Known rows:
[  4 -17  11  -1  23  11   0  10  13   9  15   6  -4  -4  14 -11  -4   8
   0   2  -2   5 -13   2  -3  16  -7   0  -6  -6  11  15  -3 -12  -7   4
  -6  -9   6   0   2   4   2  -3   0  -4 -18 -24 -16]: dedru
[ -2 -21  18   0  27   8  -8  12   4   4  10  11  -5  -8  15 -13   0   2
   2   5   3  16 -11   3 -11  10 -11   1 -11  -2  13  18  -7  -9  -2  -3
  -1  -6  11  -2   0  -1  12  -7   5  -6 -20 -33 -15]: skamer
[-13 -18  14  13  34   6  -4   8   2   1  12  14  -5  -9  21 -10  -4   8
   0  -6 -11  15 -11   5 -20  12  -6   4  -4   0  12  13  -8 -24   0  -1
   7 -12   8  -1  -4  -4  12  -2   8 -13 -16 -32 -16]: vekladi
[ -7 -13  14  12  36  13  -6   5  -2  -2   7  16  -6  -3  10  -8   1   2
  -3  -4  -9  19  -1   1 -23   2 -10   4   0 -11  13  19  -6 -24   4  -1
  -3 -11   1  -4  -2   2  15  -8   9  -9 -21 -35 -12]: kludel
[-10  -5  21   2  21  18  -4   5  12  10  16   0 -13   8  -2 -26   3  -5
   5  -2   8  12  -5  -7 -13  11 -10   0  -7   9 -10  23 -12 -22   1 -12
 -10   1   1   4  -4  11  11  -6  -6   4 -16 -29  -8]: plipugal
[ -7   1  10  -5  27  11  -6  11  -4   9   3  -7 -14   5 -22 -24  13 -13
   1   7   3  15   9  -2  -8   4 -10   5   2  -2 -11  19 -15 -13  12 -17
 -17   6  -2  15  -4  11  14 -17  -1   5 -19 -37  -8]: skotradrin
[ 15 -29  10  -6  13   4   3  13   5   2   5   2 -13   7  11 -21   1   0
  -8  -7  -9  25  -5   8 -14  13 -17  -2 -14   3   7  15  -5  -5  -8  -4
  15   4  12   7  13  -1  -1   9  -3 -13 -15 -27 -12]: sezu
[ 14 -19  16  -3  22   9   2   6   3   0   6   3 -12   5   5 -15   6  -2
  -7   0  -5  24   0   5 -15   8 -14  -4   0 -10  12  23  -7  -7  -2  -7
   0   0   4   2  12   4   8  -4   6 -13 -24 -30 -12]: plabrol
[ 25 -23  12 -10  15  12   3   9  -1   3   3  -2 -11  13   1 -18   8  -4
 -12   2  -7  23  -2   6  -7   9 -14  -6   1 -13   8  21   0  -1  -3  -8
  -1   2   7   4  16   3   1  -5   4 -16 -21 -25 -10]: distabus
[  2 -13  -4   0  23  10   0  10   0   2  -2   6  -5   1  -7 -12  -2   5
   5  -5  -3   7   5  -5  -4   2 -14  10  -6  -7   7  11  12 -18   4   4
   4 -12   3   9  -2   3  -5   1  -5  -2  -9 -30  -6]: grudran
[ -9 -12  15  12  35  14  -3   5  12   4  18  15  -4  -5  18  -8  -2   9
  -1  -4  -8   7  -9   0 -18  12  -5   5   0  -9  10  19  -6 -26   0   4
  -9 -10   2  -4  -8   5  10  -3   7  -4 -19 -27 -15]: seplo
[  2  -8  -3   1  24  12  -6  11  -5  -2  -3   4  -5   1  -9 -12   6   1
   1  -2  -9  15   2  -1  -6   0  -8   5  -1 -13   4  13   3 -14   4   2
   0  -9   3  10   1   5   2  -7  -1 -10 -15 -29  -9]: luduk
[ -8   5   6   2  26  19  -4   5   3   7  12   1  -8   8 -20 -24   7   1
  -2  -1  -7   6   2  -5   2   4  -6   4   8 -11 -14  16  -8 -23  10  -7
 -19   2  -4  12  -7  13   5 -15  -5   5 -15 -26 -11]: grorol
[  0  -6   1   5  18  16  -1   5   5   1   9   0  -7   8  -9 -17   4   5
   2  -3  -5   9  -4  -8  -2   6  -9   1   0  -6  -7  15   9 -20  -1   5
   0 -11  -1   8  -2   8  -1   0  -9  -9 -10 -24 -10]: klodim
[  9 -13  13  -6  27  23  -1   1   7  13  16  -3  -4   6  -8  -9   5   9
  -6  11  -7   1 -16   8  17  19  -1  -5  22 -32  10  19  -3  -6   7  -3
 -25 -10  -3   1   1  13   1 -17  11  -9 -22 -16  -9]: dofefa
[ 30 -13  11  -8  12  24   9  -1  11  13  16 -13 -11  22 -13 -19  12   0
 -21   7 -15  13  -8   9   9  15  -9 -12  27 -30  -1  24  -8  -3   3  -9
 -22   2  -3   7  17  17  -5 -10   5 -10 -25 -12 -11]: tanok
[  5  -3   0   7  20  16   2   4   7   6   8  -6 -10  10 -13 -17  10  -1
  -1  -2  -2  11   1  -3  -3   8  -5  -2   7  -5 -10  17   3 -20   6   0
  -6  -6  -6  12   1  14   1  -4  -7 -11 -11 -22 -12]: firuk
[ -2  -9  -6   4  22  10  -2   9   0   2   1   2  -5   3  -6 -17   7   1
  -5  -6 -15  15  -4   2  -4   5  -9   3   0  -7  -1   7   0 -16   7   1
   2  -9   2   9   0   2   1  -4  -4 -11 -11 -27 -12]: brekal
[ -3  -2 -12   6  19  26 -12   7   0   4   5  -1   7   8 -23 -19   6  10
   5   4 -14   0 -13 -13  20  -2  -3   3   7 -22 -11   8  15 -16   1  11
  -7 -18   0  11  -8  11  -7 -13 -14  -7  -7 -18 -10]: fadrer
[  2  -4  18   6  30  24  -2  -3   8  12  22  -1  -9   9  -7 -19   9   1
 -10   4 -11   5 -11   2   6  13  -2  -5  23 -24  -2  22 -13 -17   7  -9
 -31  -4  -6   1  -2  16   7 -19   9  -2 -26 -20 -10]: flegrun

Facts:
bofel | η 517 | δ nerom
bosto | η 716 | δ buflen
brakin | η 150
braskal | η 825
brekal | η 517
briga | η 504 | δ fadi
bripladrol | η 504
bruzun | η 912 | δ fadrer
buflen | η 549
bupluk | η 825 | δ fligetre, plogro, zavim, pedun
datrus | η 549 | δ dofefa
dedru | η 716 | δ dofefa
distabus | η 825 | δ tanok
dofefa | η 150
drikli | η 912 | δ flegrun, grostol
dumidran | η 912 | δ flegrun, vudror
fadi | η 912 | δ moli
fadrer | η 549
fasur | η 150 | δ zavim
fibrol | η 825 | δ kiskek
filak | η 825 | δ numak
firuk | η 549
flakel | η 517 | δ distabus
flaza | η 504 | δ fadrer
flegrun | η 716
fligetre | η 912 | δ kemel
flubistur | η 504 | δ nerom
flukir | η 716 | δ skubo
fufam | η 504 | δ dofefa
gibus | η 825 | δ skunuro, plabrol, skotradrin, gido
gido | η 549
gridor | η 716
griplas | η 912
grorol | η 716
grostol | η 549 | δ plogro, vudror
grudran | η 150 | δ triges
grufla | η 912 | δ roklufil, flegrun, plogro
grugi | η 549 | δ fadi, grufla
kemel | η 150 | δ fadrer
kibrupak | η 504
kido | η 549 | δ vigubu
kiris | η 912 | δ fibrol, plipugal
kiskek | η 504
klidum | η 504 | δ tilam
klodim | η 549
kludel | η 825 | δ grostol
klustastum | η 825 | δ firuk, gido
klusus | η 549 | δ datrus
lezi | η 716 | δ sabi, tanok
luduk | η 825
mavom | η 517 | δ bripladrol, stiklu
misu | η 549 | δ vudror
moli | η 150 | δ nerom
naragak | η 549 | δ fibrol, vepli
nerom | η 912
numak | η 517 | δ tanok
pake | η 150 | δ griplas
pedun | η 912 | δ grorol
peflu | η 150
pitre | η 150
plabrol | η 825 | δ tanok, drikli
pladu | η 716
plastas | η 517 | δ tanok
plepo | η 150 | δ seno
plepos | η 517 | δ vigubu
plipugal | η 549 | δ nerom, flegrun
plogro | η 150
pokal | η 504 | δ grostol, suvam
rimol | η 912 | δ tanok
rivar | η 912
roklufil | η 716 | δ tanok
sabi | η 912 | δ moli
salatus | η 150 | δ vigubu
sema | η 825 | δ tanok
seno | η 825 | δ skotradrin, grorol
seplo | η 716 | δ vudror
sepu | η 825 | δ buflen
sezu | η 517 | δ roklufil, numak, brakin
siflogrok | η 504 | δ tanok, stiklu, dofefa
skamer | η 825 | δ flegrun, dofefa
skotradrin | η 825 | δ nerom
skubo | η 549 | δ pitre, vigubu
skunuro | η 504 | δ buflen
steplar | η 549 | δ dofefa, vudror
steplos | η 825 | δ sema, misu
stikar | η 517 | δ drikli
stiklu | η 912
subir | η 716 | δ bripladrol, flegrun
suvam | η 912 | δ buflen
tanok | η 716
tifam | η 504 | δ kiskek
tilam | η 504 | δ kiskek, buflen
triges | η 549
tromek | η 825 | δ dofefa, subir
tropal | η 716
vatrebri | η 716 | δ bripladrol, tropal
vekladi | η 517 | δ gridor, misu, vudror
vepli | η 150 | δ skotradrin, fibrol
vigubu | η 825
vudror | η 825
zavim | η 912 | δ vudror
zubrom | η 912 | δ stikar, plogro, braskal, pitre
zupusu | η 912 | δ vudror

Rows:
No name comes twice in this set of rows, the named rows included.
[  0  -7   7  12  30  19  -5  -2  -7  -4   6   9  -5   9  -9 -17   4   1
 -10  -6 -22  21   3   1 -15  -4 -11   3  11 -26   7  20  -3 -25   5  -4
  -8  -6  -4   3   0   6   9  -9   8  -9 -21 -31  -6]	braskal
[ -2  -7  14   8  35  26  -3 -10   2   6  15   4  -8  12 -13 -16   6   6
  -9  -5 -20  11   0   0  -5   5  -8   3  24 -32   8  22  -6 -24  12  -6
 -20 -10  -9  -1  -1  12   2 -14  13  -4 -23 -26  -5]	plogro
[ -4  -2   6  -6  26   3   3  11   5   7   5  -3 -17  -1 -13 -16   6  -6
   9  -4  13   7  17  -2 -12   8 -10  10  -2   8  -4  16  -6 -20  12  -9
  -7  -1  -5  15  -1   9   4  -5  -3   1 -11 -37 -10]	vepli
[  1 -15  14   0  26  16  -2  10  11   9  14   5  -5   0   7 -17  -2   7
  -1   1  -3   6 -10   0  -1  14  -6   1  -4  -4   4  19  -7 -14  -4  -4
 -12  -4   6   2   0   4   3  -6   1   0 -20 -22 -14]	subir
[  0 -12  -3   7  24  15   4  -2  -1  -8   3  12  -7  15  -9 -21  -7   7
  -6 -22 -21  20  16  -9 -19  -9 -20  13  -2 -15  11  19  11 -31   5   2
   8  -8   0   6   0  -3  -6   8   0  -3 -12 -34   1]	salatus
[ -4 -12  18   1  18  17  -1   5  11   5  15   4 -10   8   5 -29  -2  -3
   3  -8   4  18  -6  -7 -20  10 -13   2 -12   9  -3  23  -7 -20  -6 -10
   0   2   5   3   2   6   7   1  -8  -1 -16 -27  -7]	grugi
[  2  -6   4   9  31  25   3  -8  -2  -2  10   8  -6  20 -17 -21   3   7
 -13 -15 -27  16   8  -3 -11  -4 -17   8  16 -31   7  21   3 -32  10  -4
 -11  -9  -7   2   0   5  -2  -5   7  -2 -18 -30   0]	pitre
[ 12   8  -6  17  26   7  11   4   8   7   9 -16 -15   8 -20   0  21  -4
  -4  -1  -1   7   9   3  -4  13   5  -6  28  -9 -15  12   8 -26  15   7
 -15 -16 -16  16   3  28   6  -1   2 -24  -8 -21 -15]	buflen
[-16  -9  13  -4  25   9  -7  12   0  10   5  -1 -12   1  -9 -28   5 -10
   4  -3  -1  18   3   2 -13   9 -12   7 -12  11  -9  14 -18 -15   6 -17
  -2   7   4  12  -4   2   9 -11  -8   7 -15 -36  -9]	bofel
[  5  -5  -4   8  19  20  -1   5   5   4   6  -1  -4  11 -15 -17   5   5
   1  -1  -7   7  -5  -8   4   5  -6  -1   7 -14  -9  13  10 -20   0   6
  -4 -11  -1  10  -3  10  -3  -6 -11  -9 -12 -21  -9]	triges
[ 10 -22  18   1  25   8  -3  11   3  -2   7  11  -9  -2  14 -11   0   1
  -5   1  -4  19  -5   5 -19  10 -14  -2  -6  -6  18  22  -4 -11  -5  -3
   4  -6   9  -3   6   0   9  -2   8 -11 -22 -31 -12]	steplos
[ -7 -11 -10  -2  23  17  -9  10  -2   1  -3   7   4  -1 -14 -13  -4  15
   9   0  -7  -3  -3 -10  14  -1 -10  14  -6 -19   2   7  13 -14   4  10
  -3 -18   7  12  -8  -1  -9  -6  -8   4  -9 -26  -6]	kemel
[-10 -15  15   7  36  12  -3   5   6   1  12  15  -7  -3  12  -8  -4  10
   4  -9  -4   7  -5   0 -13  10  -7   9  -2  -9  16  17  -2 -27   3   2
  -6 -14   4  -3  -4   2   6  -1   8  -2 -16 -33  -9]	fasur
[  0 -24   6  -3  19   9  -3  16   3   8   4   6  -4  -3  12 -16   0   2
   0   1  -6  14 -16   6  -2  14 -11  -2 -11   0   5  13  -5  -4  -6  -1
   9  -6  12   4   6  -2   1   0  -3  -9 -13 -28 -14]	mavom
[ 14 -20  17 -10  12  10   7  11  10   5   9   0 -14   9   4 -24   1  -3
  -5  -5   1  17   0   1 -13   9 -18   1 -14   6  -1  22  -9  -8  -5 -11
   0   9   6   7   9   1  -2   2  -5   1 -18 -26 -13]	lezi

Now the same things, written a new way:
Known rows:
[ 0 -3 15  5  7 -9 -1  0  5  2  1 -3  1  0]: subir
[  5   6 -13   0  -5  12  -5   0   3  -5   3  -6  -7  -3]: sepu
[  8   4  -2 -11   0  -3  -2   9   4   8   3   3  -2  -1]: klusus
[ 8  1 -3 -6  0  3  1 12  5  1  3 -3 -4  0]: tromek
[-5  0 14  0  1 -2  7 -3 -2 -5  0 -5  3 -2]: stikar
[ 8  1 -4 -5 -2  3  1 10  5  1  3 -3 -4 -1]: skamer
[ 9  2  6 11  8 -2  1  2  5  6  4 -1 -7 -6]: dumidran
[ 3 -5 -8  0 -4  7 -3  2  1 -5  0 -4  1  0]: skotradrin
[-4  3 -4 -6 -8  1 -1  2  1 -1 -1 -4  6  3]: moli
[ 8  1 -4 -5 -1  5  1 10  2  1  3 -2 -4 -1]: steplos
[-4  3 -8 -3 -9  4 -4 -2 -1 -3 -1 -5  5  3]: vepli
[ 1  0  5 11  6  0  6  0  2  4  2  2 -9 -8]: zubrom
[ 0 -2 14  6  7 -6 -1 -2  5  2  0 -3  0 -1]: roklufil
[ 7 -6 -5 -2 -2  2 -1  9  1 -2  1 -2  1  1]: sema
[-27   8  -5  -9  -6   9  19   6  -1  -1  -4   7  -9  -8]: salatus
[-24   7  13  -4   1   6  23  -1   0  -4  -2   2 -12 -12]: plepos
[ 1 -3 -7 -4 -3  0 -2 -1 -1  1 -1  4  3  0]: klodim
[-8 -6 -3 -3 -9 -1  0  2 -6 -4 -3 -1 12  5]: plogro
[ 16  -5 -13  19   8 -42  19 -11  10 -27  -2  15 -13  15]: griplas
[ 13  -9  -2   1  -1  10   7  -5 -35   2  -1  12  11  10]: fadrer

Rows:
No name comes twice in this set of rows, the named rows included.
[ 4 -3  0 15  5  0 -4 -6  2  0  2 -2 -4 -6]	suvam
[ 4  6 14  3  9 -5  1  3  7  5  3 -4 -6 -1]	dedru
[ 1  9 -3 -6 -6  5  2  5 -5  4  1 -1  0  4]	fasur
[-24 -14  -6  -1  -3   7  16   5  -5 -10  -6   7  -1  -9]	vigubu
[ 9  1 -5 -3 -1 10  4  6 -6  0  2  0 -4  1]	bupluk
[-14  -2 -12  -5  -6   1 -15 -12  -2  -1  -7   1  10   6]	kiskek
[ 8 -5  7 14  6 -2  3  0 -1  3  2  1 -1 -3]	zavim
[  1  10   5   8   5   4  -5 -11   5  -2   2  -7  -8  -4]	bosto
[-3  9 -6 -6 -6  3  3  4  0  1  0 -2 -1  3]	grudran
[ 7 -4  5 15  5 -1  1 -4 -4  2  2  1 -1 -4]	pedun

